Below are the code and all the weights of a small trained network. Each question names an input and a class and asks about switching units off, where a switched-off unit gives its printed mean instead of its output.

import numpy as np


def w(rows, s, z=0):
    codes = np.array(rows[::2]) - 128.0
    scale = np.full(codes.shape[1], s)
    scale[-1] = z or s
    return codes * scale


def f(y):
    return y / 2 * (1 + np.tanh(0.7978845608 * (y + 0.044715 * y**3)))


def log_softmax(a):
    a = a - a.max(-1, keepdims=True)
    return a - np.log(np.exp(a).sum(-1, keepdims=True))


def net(x, mask):
    res = np.array(x, float).reshape(1, 5) / 4 @ E
    y = f(res @ A[0][:, :-1].T + A[0][:, -1])
    res = res + np.where(mask, y, B[0][:, -1]) @ B[0][:, :-1]
    return log_softmax(res[-1] @ U[:, :-1].T + U[:, -1])


A, B = {}, {}
E = w([
[51,27,220,93,147,62],'x0',
[114,171,190,147,227,211],'x1',
[132,6,140,136,125,195],'x2',
[149,95,194,254,46,68],'x3',
[251,109,172,105,191,117],'x4',
],0.0069)
A[0] = w([
[167,164,29,97,64,106,253],'N0',
[46,195,145,77,126,94,207],'N1',
[122,92,138,182,61,138,154],'N2',
[47,92,94,1,120,131,210],'N3',
[177,60,192,96,188,129,164],'N4',
[69,213,197,158,143,95,244],'N5',
[88,56,167,177,45,75,179],'N6',
[173,189,104,213,58,138,187],'N7',
[78,86,180,170,63,67,206],'N8',
[83,61,161,178,72,85,185],'N9',
[173,203,180,169,171,157,120],'N10',
[189,217,101,130,155,120,135],'N11',
[82,154,140,118,185,213,223],'N12',
[37,158,109,69,137,94,206],'N13',
[109,114,56,146,91,215,108],'N14',
],0.0086,0.0035)
B[0] = w([
[140,236,133,159,63,99,246],'N0',
[152,105,127,132,222,153,206],'N1',
[169,127,115,175,122,54,191],'N2',
[136,151,104,118,253,121,244],'N3',
[208,61,218,76,142,94,202],'N4',
[119,69,126,127,236,185,206],'N5',
[246,16,27,184,44,53,254],'N6',
[176,226,141,166,170,58,224],'N7',
[194,1,22,214,58,129,246],'N8',
[205,6,68,167,98,82,236],'N9',
[185,82,93,114,232,85,175],'N10',
[208,143,99,188,144,81,195],'N11',
[114,46,95,174,87,207,213],'N12',
[141,113,120,134,239,150,212],'N13',
[81,180,95,112,61,150,175],'N14',
],0.0078,0.0071)
U = w([
[137,208,116,146,36,119,253],'0',
[95,85,112,125,165,254,241],'1',
[40,130,190,102,82,104,15],'2',
[30,164,79,76,80,161,63],'3',
[152,177,129,118,197,70,103],'4',
[181,71,55,163,91,90,119],'5',
[164,86,254,48,131,116,173],'6',
[71,128,179,103,82,115,16],'7',
],0.0087,0.0025)

Each question gives the input, the list of numbers given to net, and the class t.
The units are the neurons (one row each of A and B). Each row of codes is followed by its name. A weight is (code - 128) times the scale printed after its matrix; where a second scale follows, it is the last column's (A, B and U).
mask holds one flag per neuron, in row order. A switched-off neuron (its flag False) gives its mean, the last column of its row in B, instead of its output. The means were averaged over made-up inputs and are rounded, as every weight is.
A unit's drop is (log p(t) with every unit on - log p(t) with that unit switched off) / (log p(t) with every unit on - log p(t) with every unit switched off).
The circuit of an input: a set's keep is (log p(t) with only the set's units on - log p(t) with every unit switched off) / (log p(t) with every unit on - log p(t) with every unit switched off). Starting from the 12 units with the biggest drops (on a tie, the unit counted first), units are removed one at a time, each time the one whose removal leaves the highest keep (on an exact tie, the one counted first), for as long as the keep stays at least 0.8.
circuit, biggest first: the units of the circuit, biggest drop first
most important unit: the unit with the biggest drop
k most important neurons: the k neurons with the biggest drops, biggest first
drop when u is switched off: that unit's drop, to one decimal
input [8,7,-1,-2,2], class 6: circuit, biggest first	(N4)
input [-5,3,-6,-5,-8], class 4: 3 most important neurons	(N11, N0, N8)
input [-5,5,-2,-2,-5], class 1: circuit, biggest first	(N12, N6)
input [0,4,-2,-8,3], class 1: circuit, biggest first	(N12, N6)
input [-8,-3,-2,-8,-3], class 0: circuit, biggest first	(N0, N14)
input [8,7,-8,-5,5], class 6: 2 most important neurons	(N4, N8)
input [-7,-5,-7,0,4], class 0: 2 most important neurons	(N0, N3)
input [8,6,5,1,3], class 6: 2 most important neurons	(N4, N11)
input [2,4,-3,-2,3], class 6: 2 most important neurons	(N8, N4)
input [6,-6,-4,-4,2], class 4: 2 most important neurons	(N3, N12)
input [7,-2,-8,-2,2], class 1: 2 most important neurons	(N7, N5)
input [-7,0,-1,-3,0], class 0: drop when N0 is switched off	0.1
input [-8,1,3,4,4], class 4: drop when N10 is switched off	0.2
input [1,-4,-8,-2,7], class 4: drop when N2 is switched off	0.0
input [-6,-5,-7,5,3], class 0: most important unit	N0
